Below is a small trained network, with its code and all its weights. Each question gives an input and a target symbol and asks what happens when units are switched off, that is, made to give their printed mean instead of their output.

import numpy as np


def w(rows, s, z=0):
    codes = np.array(rows[::2]) - 128.0
    scale = np.full(codes.shape[1], s)
    scale[-1] = z or s
    return codes * scale


def f(y):
    return y / 2 * (1 + np.tanh(0.7978845608 * (y + 0.044715 * y**3)))


def softmax(a):
    e = np.exp(a - a.max(-1, keepdims=True))
    return e / e.sum(-1, keepdims=True)


def log_softmax(a):
    a = a - a.max(-1, keepdims=True)
    return a - np.log(np.exp(a).sum(-1, keepdims=True))


def net(x, mask):
    ids = ['ΘΦαζλμ'.index(c) for c in x.split()]
    T = len(ids)
    res = E[ids] + P[:T]
    q, k, v = (res @ M[0].T for M in (Q, K, V))
    z = softmax(np.where(np.tri(T) > 0, q @ k.T / 3**0.5, -1e9)) @ v
    res = res + np.where(mask[0], z, O[0][:, -1]) @ O[0][:, :-1]
    y = f(res @ A[0][:, :-1].T + A[0][:, -1])
    res = res + np.where(mask[1:13], y, B[0][:, -1]) @ B[0][:, :-1]
    return log_softmax(res[-1] @ U[:, :-1].T + U[:, -1])


Q, K, V, O, A, B = {}, {}, {}, {}, {}, {}
E = w([
[54,167,172,154],'Θ',
[117,17,120,201],'Φ',
[141,131,105,178],'α',
[68,133,6,97],'ζ',
[155,215,171,177],'λ',
[248,156,139,172],'μ',
],0.019)
P = w([
[144,209,40,43],'0',
[51,55,124,196],'1',
[156,202,44,25],'2',
[103,78,168,210],'3',
[171,200,52,6],'4',
[137,86,200,204],'5',
[173,194,62,4],'6',
[150,103,180,196],'7',
[177,187,74,2],'8',
[181,82,240,168],'9',
],0.0067)
Q[0] = w([
[254,109,253,145],'head 0',
[97,85,28,58],'head 0',
[115,122,155,109],'head 0',
],0.0083)
K[0] = w([
[229,160,124,154],'head 0',
[9,139,71,176],'head 0',
[181,149,65,176],'head 0',
],0.011)
V[0] = w([
[88,105,184,118],'head 0',
[58,203,115,255],'head 0',
[231,156,157,45],'head 0',
],0.0055)
O[0] = w([
[1,117,55,147,20],'head 0',
[177,151,179,118,253],'head 0',
[83,175,11,165,87],'head 0',
],0.0078,0.0031)
A[0] = w([
[71,80,87,101,112],'neuron 0',
[177,114,16,105,58],'neuron 1',
[47,61,101,206,1],'neuron 2',
[31,147,147,74,169],'neuron 3',
[165,99,166,147,144],'neuron 4',
[218,169,99,76,207],'neuron 5',
[132,202,114,167,84],'neuron 6',
[133,8,94,87,147],'neuron 7',
[106,222,120,6,92],'neuron 8',
[147,204,58,44,37],'neuron 9',
[107,115,108,133,9],'neuron 10',
[118,138,151,200,91],'neuron 11',
],0.012,0.0062)
B[0] = w([
[187,95,135,108,153],'neuron 0',
[199,125,172,75,184],'neuron 1',
[113,140,125,2,142],'neuron 2',
[150,177,149,42,175],'neuron 3',
[76,120,88,87,159],'neuron 4',
[80,131,71,103,254],'neuron 5',
[139,99,180,140,178],'neuron 6',
[174,143,158,181,187],'neuron 7',
[70,52,160,147,203],'neuron 8',
[133,57,155,171,196],'neuron 9',
[131,85,144,116,113],'neuron 10',
[137,44,125,76,159],'neuron 11',
],0.011,0.0094)
U = w([
[126,166,186,96,144],'Θ',
[138,73,153,107,3],'Φ',
[69,102,130,210,217],'α',
[252,164,175,104,126],'ζ',
[229,119,231,208,78],'λ',
[72,159,41,112,207],'μ',
],0.011,0.0046)

Each question gives the input, a string of symbols that net reads in full, and the target symbol t.
The units are the heads (3 rows each of Q, K, V and O) and the neurons (one row each of A and B). Each row of codes is followed by its name. A weight is (code - 128) times the scale printed after its matrix; where a second scale follows, it is the last column's (O, A, B and U).
mask holds one flag per unit, heads first, then neurons. A switched-off unit (its flag False) gives its mean, the last column of its rows in O or B, instead of its output. The means were averaged over made-up inputs and are rounded, as every weight is.
A unit's drop is (log p(t) with every unit on - log p(t) with that unit switched off) / (log p(t) with every unit on - log p(t) with every unit switched off).
The circuit of an input: a set's keep is (log p(t) with only the set's units on - log p(t) with every unit switched off) / (log p(t) with every unit on - log p(t) with every unit switched off). Starting from the 12 units with the biggest drops (on a tie, the unit counted first), units are removed one at a time, each time the one whose removal leaves the highest keep (on an exact tie, the one counted first), for as long as the keep stays at least 0.8.
units of the circuit, in order: the units of the circuit, biggest drop first
k most important neurons: the k neurons with the biggest drops, biggest first
drop when u is switched off: that unit's drop, to one decimal
input μ α μ μ ζ Φ, target Φ: 2 most important neurons : [neuron 2; neuron 11]
input ζ μ Θ λ ζ Φ Θ α, target α: units of the circuit, in order : [neuron 1]
input α ζ ζ Φ, target Φ: 3 most important neurons : [neuron 2; neuron 4; neuron 11]
input μ α α Θ ζ, target Φ: 3 most important neurons : [neuron 8; neuron 9; neuron 1]
input λ λ λ ζ μ ζ ζ ζ α α, target α: 2 most important neurons : [neuron 3; neuron 1]
input λ λ α ζ, target ζ: 2 most important neurons : [neuron 5; neuron 8]
input Θ ζ ζ μ, target μ: 2 most important neurons : [neuron 5; neuron 4]
input Φ ζ λ ζ λ ζ μ ζ ζ, target Φ: 2 most important neurons : [neuron 8; neuron 9]
input Φ ζ Φ Θ λ λ λ, target α: drop when head 0 is switched off : 0.1
input Θ ζ ζ μ Φ, target λ: drop when neuron 5 is switched off : 0.5
input ζ Θ λ Θ Φ, target λ: drop when neuron 5 is switched off : 0.6
input Θ Φ α ζ, target ζ: drop when neuron 1 is switched off : 0.0
